Below are the code and all the weights of a small trained network. Each question names an input and a class and asks about switching units off, where a switched-off unit gives its printed mean instead of its output.

import numpy as np


def w(rows, s, z=0):
    codes = np.array(rows[::2]) - 128.0
    scale = np.full(codes.shape[1], s)
    scale[-1] = z or s
    return codes * scale


def norm(h):
    return h / np.sqrt((h * h).mean(-1, keepdims=True) + 1e-5)


def f(y):
    return y / 2 * (1 + np.tanh(0.7978845608 * (y + 0.044715 * y**3)))


def log_softmax(a):
    a = a - a.max(-1, keepdims=True)
    return a - np.log(np.exp(a).sum(-1, keepdims=True))


def net(x, mask):
    res = np.array(x, float).reshape(1, 4) / 4 @ E
    u = 0
    for l in range(2):
        y = f(norm(res) @ A[l][:, :-1].T + A[l][:, -1])
        res = res + np.where(mask[u : u + 6], y, B[l][:, -1]) @ B[l][:, :-1]
        u += 6
    return log_softmax(norm(res)[-1] @ U[:, :-1].T + U[:, -1])


A, B = {}, {}
E = w([
[182,40,228,135,26,163,126,118,233,190],'x0',
[116,196,179,181,85,125,84,198,52,63],'x1',
[209,178,95,80,127,26,51,184,124,162],'x2',
[144,172,102,138,144,2,102,132,176,129],'x3',
],0.0089)
A[0] = w([
[69,112,236,197,93,251,166,124,108,106,46],'0.n0',
[142,191,117,146,125,70,79,168,104,105,2],'0.n1',
[141,176,159,138,111,76,115,163,80,148,24],'0.n2',
[157,214,144,140,118,54,64,178,54,116,62],'0.n3',
[142,218,145,137,107,49,74,180,63,118,86],'0.n4',
[58,171,40,130,200,227,161,117,18,108,109],'0.n5',
],0.017,0.0048)
B[0] = w([
[95,132,132,157,5,117,160,69,174,111,243],'0.n0',
[101,114,120,107,72,77,71,122,113,98,187],'0.n1',
[128,192,117,148,137,132,99,142,132,124,167],'0.n2',
[108,88,130,123,127,84,22,183,114,90,222],'0.n3',
[131,137,106,122,149,113,16,189,138,94,222],'0.n4',
[141,125,156,108,246,160,198,107,60,147,254],'0.n5',
],0.02)
A[1] = w([
[166,205,78,158,116,125,87,192,86,116,2],'1.n0',
[89,143,74,177,57,168,164,113,128,108,3],'1.n1',
[117,194,86,195,202,91,161,154,233,99,72],'1.n2',
[119,162,61,126,172,7,172,120,186,113,15],'1.n3',
[64,127,178,175,55,223,157,113,179,98,154],'1.n4',
[225,129,179,94,63,229,97,178,106,174,177],'1.n5',
],0.02,0.00091)
B[1] = w([
[41,84,88,117,35,146,99,162,73,175,206],'1.n0',
[90,182,128,93,80,142,95,9,169,57,207],'1.n1',
[179,131,96,147,105,78,140,90,94,215,136],'1.n2',
[139,150,4,142,130,148,97,78,119,170,159],'1.n3',
[130,172,149,186,78,11,237,188,188,92,251],'1.n4',
[170,82,219,88,111,212,135,202,145,140,147],'1.n5',
],0.013,0.017)
U = w([
[175,96,163,96,107,180,128,164,166,160,5],'0',
[104,142,140,123,232,142,185,111,65,106,186],'1',
[89,124,112,110,142,102,6,199,100,78,228],'2',
[87,159,152,154,65,90,185,97,158,71,189],'3',
[158,132,58,126,132,122,116,97,127,183,35],'4',
],0.015,0.0014)

Each question gives the input, the list of numbers given to net, and the class t.
The units are the neurons (one row each of A and B). Each row of codes is followed by its name. A weight is (code - 128) times the scale printed after its matrix; where a second scale follows, it is the last column's (A, B and U).
mask holds one flag per neuron, layer by layer. A switched-off neuron (its flag False) gives its mean, the last column of its row in B, instead of its output. The means were averaged over made-up inputs and are rounded, as every weight is.
A unit's drop is (log p(t) with every unit on - log p(t) with that unit switched off) / (log p(t) with every unit on - log p(t) with every unit switched off).
The circuit of an input: a set's keep is (log p(t) with only the set's units on - log p(t) with every unit switched off) / (log p(t) with every unit on - log p(t) with every unit switched off). Starting from all 12 units, units are removed one at a time, each time the one whose removal leaves the highest keep (on an exact tie, the one counted first), for as long as the keep stays at least 0.8.
units of the circuit, in order: the units of the circuit, biggest drop first
most important unit: the unit with the biggest drop
top k neurons: the k neurons with the biggest drops, biggest first
top k neurons in layer l: the k neurons of layer l with the biggest drops, biggest first
drop of u: that unit's drop, to one decimal
input [-7,1,-5,-8], class 1: units of the circuit, in order : 0.n5
input [3,-6,-1,1], class 4: top 4 neurons : 0.n0, 0.n3, 0.n5, 1.n4
input [7,-6,4,6], class 4: units of the circuit, in order : 0.n3, 1.n3
input [0,-3,-4,7], class 4: top 2 neurons in layer 0 : 0.n0, 0.n5
input [0,-6,8,-8], class 0: top 4 neurons : 0.n0, 0.n5, 0.n3, 0.n4
input [2,-8,3,-7], class 0: top 2 neurons in layer 0 : 0.n0, 0.n5
input [4,-4,7,-8], class 0: top 2 neurons : 0.n0, 0.n5
input [8,2,4,1], class 0: top 2 neurons : 0.n0, 0.n3
input [0,-4,0,3], class 4: top 4 neurons : 0.n0, 0.n5, 0.n3, 0.n4
input [8,-3,4,-3], class 0: top 2 neurons : 0.n0, 1.n5
input [-5,-7,0,6], class 4: top 2 neurons : 0.n5, 1.n3
input [-2,-5,-7,8], class 4: drop of 0.n0 : 0.8
input [-6,0,-3,1], class 1: drop of 0.n5 : 0.1
input [4,-7,6,-2], class 0: drop of 0.n4 : 0.1
input [-2,-3,-6,6], class 1: most important unit : 0.n0
input [-2,-7,2,8], class 4: top 2 neurons in layer 0 : 0.n3, 0.n0
